Below is a small trained network, with its code and all its weights. Each question gives an input and a target symbol and asks what happens when units are switched off, that is, made to give their printed mean instead of their output.

import numpy as np


def w(rows, s, z=0):
    codes = np.array(rows[::2]) - 128.0
    scale = np.full(codes.shape[1], s)
    scale[-1] = z or s
    return codes * scale


def f(y):
    return np.maximum(y, 0)


def softmax(a):
    e = np.exp(a - a.max(-1, keepdims=True))
    return e / e.sum(-1, keepdims=True)


def log_softmax(a):
    a = a - a.max(-1, keepdims=True)
    return a - np.log(np.exp(a).sum(-1, keepdims=True))


def net(x, mask):
    ids = ['ΔΛΞΣΨΩαβγεζηθπτφ'.index(c) for c in x.split()]
    T = len(ids)
    res = E[ids] + P[:T]
    u = 0
    for l in range(3):
        q, k, v = (res @ M[l].T for M in (Q, K, V))
        z = softmax(np.where(np.tri(T) > 0, q @ k.T / 4**0.5, -1e9)) @ v
        res = res + np.where(mask[u], z, O[l][:, -1]) @ O[l][:, :-1]
        u += 1
        y = f(res @ A[l][:, :-1].T + A[l][:, -1])
        res = res + np.where(mask[u : u + 4], y, B[l][:, -1]) @ B[l][:, :-1]
        u += 4
    return log_softmax(res[-1] @ U[:, :-1].T + U[:, -1])


Q, K, V, O, A, B = {}, {}, {}, {}, {}, {}
E = w([
[99,131,75,157],'Δ',
[125,139,181,22],'Λ',
[159,137,132,175],'Ξ',
[103,121,41,182],'Σ',
[93,177,135,108],'Ψ',
[181,71,142,34],'Ω',
[64,132,126,94],'α',
[201,94,67,191],'β',
[67,87,60,157],'γ',
[142,106,138,165],'ε',
[156,132,116,177],'ζ',
[162,166,166,164],'η',
[95,132,43,165],'θ',
[157,138,28,34],'π',
[146,93,158,147],'τ',
[154,88,3,126],'φ',
],0.016)
P = w([
[129,2,172,77],'0',
[103,138,121,120],'1',
[103,140,130,121],'2',
[115,137,125,137],'3',
[120,142,132,141],'4',
[117,142,130,139],'5',
[115,138,128,136],'6',
[117,144,140,134],'7',
],0.0098)
Q[0] = w([
[139,160,167,151],'L0H1',
[207,117,106,148],'L0H1',
[129,182,104,155],'L0H1',
[1,187,84,150],'L0H1',
],0.014)
K[0] = w([
[105,133,105,120],'L0H1',
[153,194,95,180],'L0H1',
[83,93,159,136],'L0H1',
[122,3,122,96],'L0H1',
],0.013)
V[0] = w([
[146,190,127,94],'L0H1',
[165,168,1,119],'L0H1',
[136,48,153,31],'L0H1',
[154,152,125,141],'L0H1',
],0.0086)
O[0] = w([
[161,222,76,170,92],'L0H1',
[113,153,33,58,76],'L0H1',
[101,192,182,142,254],'L0H1',
[254,200,176,64,94],'L0H1',
],0.006,0.0074)
A[0] = w([
[44,118,45,96,107],'L0N1',
[39,233,49,233,3],'L0N2',
[254,139,237,24,55],'L0N3',
[89,84,170,218,183],'L0N4',
],0.0059,0.0018)
B[0] = w([
[179,115,112,58,202],'L0N1',
[66,144,247,11,212],'L0N2',
[192,55,132,42,183],'L0N3',
[130,175,254,148,253],'L0N4',
],0.009,0.0042)
Q[1] = w([
[209,137,170,162],'L1H1',
[63,108,117,33],'L1H1',
[175,182,68,107],'L1H1',
[91,208,107,3],'L1H1',
],0.0073)
K[1] = w([
[161,209,166,204],'L1H1',
[163,103,108,154],'L1H1',
[254,120,67,108],'L1H1',
[99,134,31,138],'L1H1',
],0.0079)
V[1] = w([
[90,190,145,25],'L1H1',
[201,48,95,123],'L1H1',
[133,56,167,120],'L1H1',
[214,254,115,128],'L1H1',
],0.0052)
O[1] = w([
[172,142,95,63,253],'L1H1',
[141,108,139,2,29],'L1H1',
[209,76,121,105,209],'L1H1',
[137,153,119,135,11],'L1H1',
],0.0091,0.0045)
A[1] = w([
[40,89,184,150,29],'L1N1',
[192,46,190,144,252],'L1N2',
[108,7,90,111,133],'L1N3',
[96,254,171,104,137],'L1N4',
],0.0071,0.003)
B[1] = w([
[58,159,85,141,217],'L1N1',
[152,111,254,99,254],'L1N2',
[68,76,27,144,185],'L1N3',
[129,62,95,152,242],'L1N4',
],0.0079,0.0068)
Q[2] = w([
[254,41,64,169],'L2H1',
[46,182,102,119],'L2H1',
[89,149,173,128],'L2H1',
[24,121,156,131],'L2H1',
],0.0088)
K[2] = w([
[218,149,84,190],'L2H1',
[44,2,152,129],'L2H1',
[100,81,244,83],'L2H1',
[92,22,199,214],'L2H1',
],0.0081)
V[2] = w([
[131,2,90,138],'L2H1',
[157,179,162,63],'L2H1',
[54,102,141,133],'L2H1',
[176,123,193,88],'L2H1',
],0.0062)
O[2] = w([
[201,20,145,241,191],'L2H1',
[245,205,48,90,166],'L2H1',
[78,133,254,146,171],'L2H1',
[197,199,46,108,244],'L2H1',
],0.008,0.011)
A[2] = w([
[198,116,50,119,97],'L2N1',
[125,103,130,2,1],'L2N2',
[242,58,146,94,109],'L2N3',
[143,112,233,131,87],'L2N4',
],0.0073,0.0043)
B[2] = w([
[3,23,84,159,213],'L2N1',
[255,178,239,248,194],'L2N2',
[14,150,108,87,255],'L2N3',
[67,240,11,207,242],'L2N4',
],0.0055,0.0087)
U = w([
[166,110,141,155,148],'Δ',
[142,173,102,163,124],'Λ',
[146,136,115,126,158],'Ξ',
[161,72,107,168,126],'Σ',
[78,187,136,48,152],'Ψ',
[211,117,102,219,70],'Ω',
[2,221,139,96,42],'α',
[148,109,132,133,129],'β',
[127,84,161,199,1],'γ',
[155,149,149,136,134],'ε',
[140,132,128,126,141],'ζ',
[80,178,34,56,174],'η',
[102,88,99,115,177],'θ',
[190,210,180,41,199],'π',
[207,179,178,183,168],'τ',
[180,60,191,59,202],'φ',
],0.0088,0.0046)

Each question gives the input, a string of symbols that net reads in full, and the target symbol t.
The units are the heads (4 rows each of Q, K, V and O) and the neurons (one row each of A and B). Each row of codes is followed by its name. A weight is (code - 128) times the scale printed after its matrix; where a second scale follows, it is the last column's (O, A, B and U).
mask holds one flag per unit, layer by layer, with each layer's heads first. A switched-off unit (its flag False) gives its mean, the last column of its rows in O or B, instead of its output. The means were averaged over made-up inputs and are rounded, as every weight is.
A unit's drop is (log p(t) with every unit on - log p(t) with that unit switched off) / (log p(t) with every unit on - log p(t) with every unit switched off).
The circuit of an input: a set's keep is (log p(t) with only the set's units on - log p(t) with every unit switched off) / (log p(t) with every unit on - log p(t) with every unit switched off). Starting from the 12 units with the biggest drops (on a tie, the unit counted first), units are removed one at a time, each time the one whose removal leaves the highest keep (on an exact tie, the one counted first), for as long as the keep stays at least 0.8.
units of the circuit, in order: the units of the circuit, biggest drop first
unit that matters most: the unit with the biggest drop
k most important neurons: the k neurons with the biggest drops, biggest first
top k neurons in layer l: the k neurons of layer l with the biggest drops, biggest first
input η η η, target π: units of the circuit, in order => L2H1, L1N3, L1N2
input Ω π Ψ, target Ω: top 3 neurons in layer 1 => L1N3, L1N4, L1N2
input γ φ α α η η η θ, target γ: units of the circuit, in order => L2H1, L0H1
input γ Δ Ψ, target γ: units of the circuit, in order => L2H1, L1N3
input γ ε π τ Λ Σ, target γ: units of the circuit, in order => L2H1, L0H1
input γ α Ψ γ, target γ: units of the circuit, in order => L2H1, L1N3
input η η η θ, target η: units of the circuit, in order => L2H1, L1N2, L2N2
input α γ α η Ξ α Ω, target φ: units of the circuit, in order => L0N3, L1N2
input η β η γ, target η: 2 most important neurons => L1N2, L0N3
input Ω Ψ η Δ α γ α, target Ω: units of the circuit, in order => L2H1, L1H1, L0N3
input η η Δ, target η: top 2 neurons in layer 0 => L0N3, L0N4
input π Ω α τ α Λ Ψ, target π: 2 most important neurons => L0N2, L2N2
input α φ α α Σ α, target α: units of the circuit, in order => L2H1, L0H1, L1N1
input π α γ τ γ Λ η α, target π: 2 most important neurons => L0N1, L0N2
input φ Λ η α α η α, target φ: top 3 neurons in layer 0 => L0N4, L0N1, L0N2
input α θ α Ω, target φ: unit that matters most => L1N2
input α α η Λ, target π: unit that matters most => L0N3
input α α α π γ η γ Σ, target α: units of the circuit, in order => L2H1, L0N2
input α α η α, target α: units of the circuit, in order => L0H1, L2H1, L1N1
input α η γ τ η Λ α φ, target θ: most important neuron => L0N4
input η Λ τ, target π: units of the circuit, in order => L2H1, L1N2, L1N3
input π Ξ θ, target π: 2 most important neurons => L0N2, L2N2
input Ω η η η α γ α Ψ, target Ω: 3 most important neurons => L0N3, L1N2, L1N3
input α θ α α γ, target α: 2 most important neurons => L1N1, L0N2
